After every row comes roughly how far along a hidden order it lies, from 0 to 30.
In the rows, 128 means zero.
[129  96 112 112 122 125 122 135 155 147 139  93 120 121 127 139 124 136
 121]
20
[128  84 119 138  94 130 126 131 169 110 143  49 123 121 139 156 163 131
 107]
18
[126 110  83 101 143 106 131 132 110 230 139 121 129 116  89 109  81 112
 126]
27
[136  36 146 207  66 148 112 122 244  75 147  29 127 121 145 145 174  98
 107]
0
[127 102  94 104 143 117 129 136 102 200 142 124 125 118 100 108  90 125
 134]
25
[126 148  88  91 155  95 137 133  39 217 128 137 132 124  85 106  84 120
 131]
30
[133 108 141 166 109 143 119 127 198  58 140  72 126 127 149 166 179 131
 112]
10
[129  83 108 108 136 122 124 137 126 179 150 117 121 124 118 127 102 136
 129]
22
[127  91  96 103 135 121 125 137 122 207 144 108 121 116 103 120 111 127
 122]
23
[128  90  96 103 140 118 127 137 123 228 142 115 124 119 101 114  93 126
 129]
24
[132  94 133 161  96 139 118 125 210  73 143 107 128 124 141 168 179 124
 104]
10
[129 116  56 104 136 110 133 133  88 209 134 151 130 119  93 106  77 124
 135]
27
[128  94  98  98 138 118 127 137 126 214 141 113 123 119 105 115 101 129
 133]
23
[127  80 112 124 112 125 120 132 163 107 151  57 122 120 134 154 152 130
 110]
19
[128  94 112 130 108 129 119 133 162 115 143  59 122 119 136 151 155 134
 111]
19
[135  66 140 186  86 151 117 126 224  67 156  24 128 122 151 162 176 114
 106]
4
[128  87 113 122 113 125 121 134 166 144 143  70 122 122 128 146 140 133
 117]
20
[134  88 146 161  98 139 119 126 215  56 133  78 128 127 147 155 171 130
 110]
10
[130  91 119 109 122 124 122 137 141 151 138 120 123 122 127 132 130 145
 134]
21
[130  92 114 111 128 126 124 139 126 173 140 129 121 125 123 124 123 140
 134]
21
[123  74 111 106 122 125 121 136 140 168 145  94 120 121 121 133 127 133
 123]
21
[133  91 138 174  97 140 118 123 206  72 141  51 128 123 145 166 178 119
 106]
8
[134  61 137 181  82 144 117 124 221  66 146  38 129 123 140 161 173 112
 104]
5

New part:
[138 134 120 120 125 144 129 156 135 116  99 148 112 127 132 105 130 139
 127 104 123 144 145 109  96 137 131 115 133 138 126 131]
5
[136 118  83  35 131 106 147 111 128 125 105 166 136 122 118 118 132 124
 138 124 119 134 128 141  98 136 147 126 116 141 133 110]
11
[112  70 129  78 124 111 148 130 115 137 133  96 103 154  98 167 138 141
 136 132 138 146 126 154  91 142 120 158 145 134 126 128]
23
[125 169 138 160 119 164 118 158 136 117  90 140 110 121 125 118 128 137
 129  83 131 134 155 105  91 134 142 115 140 142 121 136]
0
[120 175 132 160 119 167  94 166 132 129  81 121 130 112 108 174 126 129
 129  85 139 117 156 100 108 129 163 111 133 141 119 136]
0
[116  90 109  44 131  82 138 120 110 141 130 104 119 142  83 160 134 125
 139 163 133 134 122 163 113 142 140 158 128 133 127 121]
25
[155 176   7  27 143 107 158 114 137 131 104 210 201  91 134  74 126  91
 136 145 106 118 108 130 127 119 181 102  82 134 139  89]
13
[158 167  93 155 134 139 148 154 145 104 114 198 141 116 162  22 125 131
 128 100 105 139 134  88 118 123 122  97 124 130 134 111]
12
[159 143  89 175 132 144 149 171 141 100 112 177 120 132 161  21 129 141
 130  93 108 153 148  74  87 130 117 104 141 135 134 116]
11
[149 105 100 111 133 122 158 127 137 113 124 178 133 126 159  49 130 133
 131 118 111 146 120 128 118 131 119 118 113 127 131 111]
17
[160 138 100 140 131 137 158 146 142 104 113 178 126 131 170  40 131 138
 131 104 108 150 135  96 111 130 119 110 133 131 134 115]
12
[152 121  62   1 136  73 161 120 133 114 110 187 154 123 131  93 129 115
 144 145  98 143 115 146 127 133 156 129 102 135 145  91]
12
[120  68 120  54 130  91 149 116 111 139 141 101 116 149  88 167 136 135
 136 149 133 139 121 164 101 140 122 161 136 130 129 119]
28
[129  69 129  74 132  90 144 107 120 128 157 114 115 146 124 119 132 135
 133 153 126 142 114 150 134 130 110 152 127 126 135 120]
30
[129 107 137 146 119 138 137 186 126 109  95 119  72 153 116 113 136 161
 136  83 129 166 160 102  52 149 115 135 161 144 124 135]
3
[151  61  67   1 135  75 172 130 130 112 113 182 131 131 129  82 134 128
 145 134 101 159 114 157 104 140 140 137 109 136 142  99]
13
[128  70 160  71 125 106 132 113 127 126 137 116 102 138 132 148 130 138
 133 141 122 146 122 165 141 138 119 154 121 127 129 128]
20
[130  90 158  63 124 111 126 121 129 124 127 134 114 127 130 135 128 134
 132 150 123 130 126 150 130 135 128 141 118 129 129 127]
15
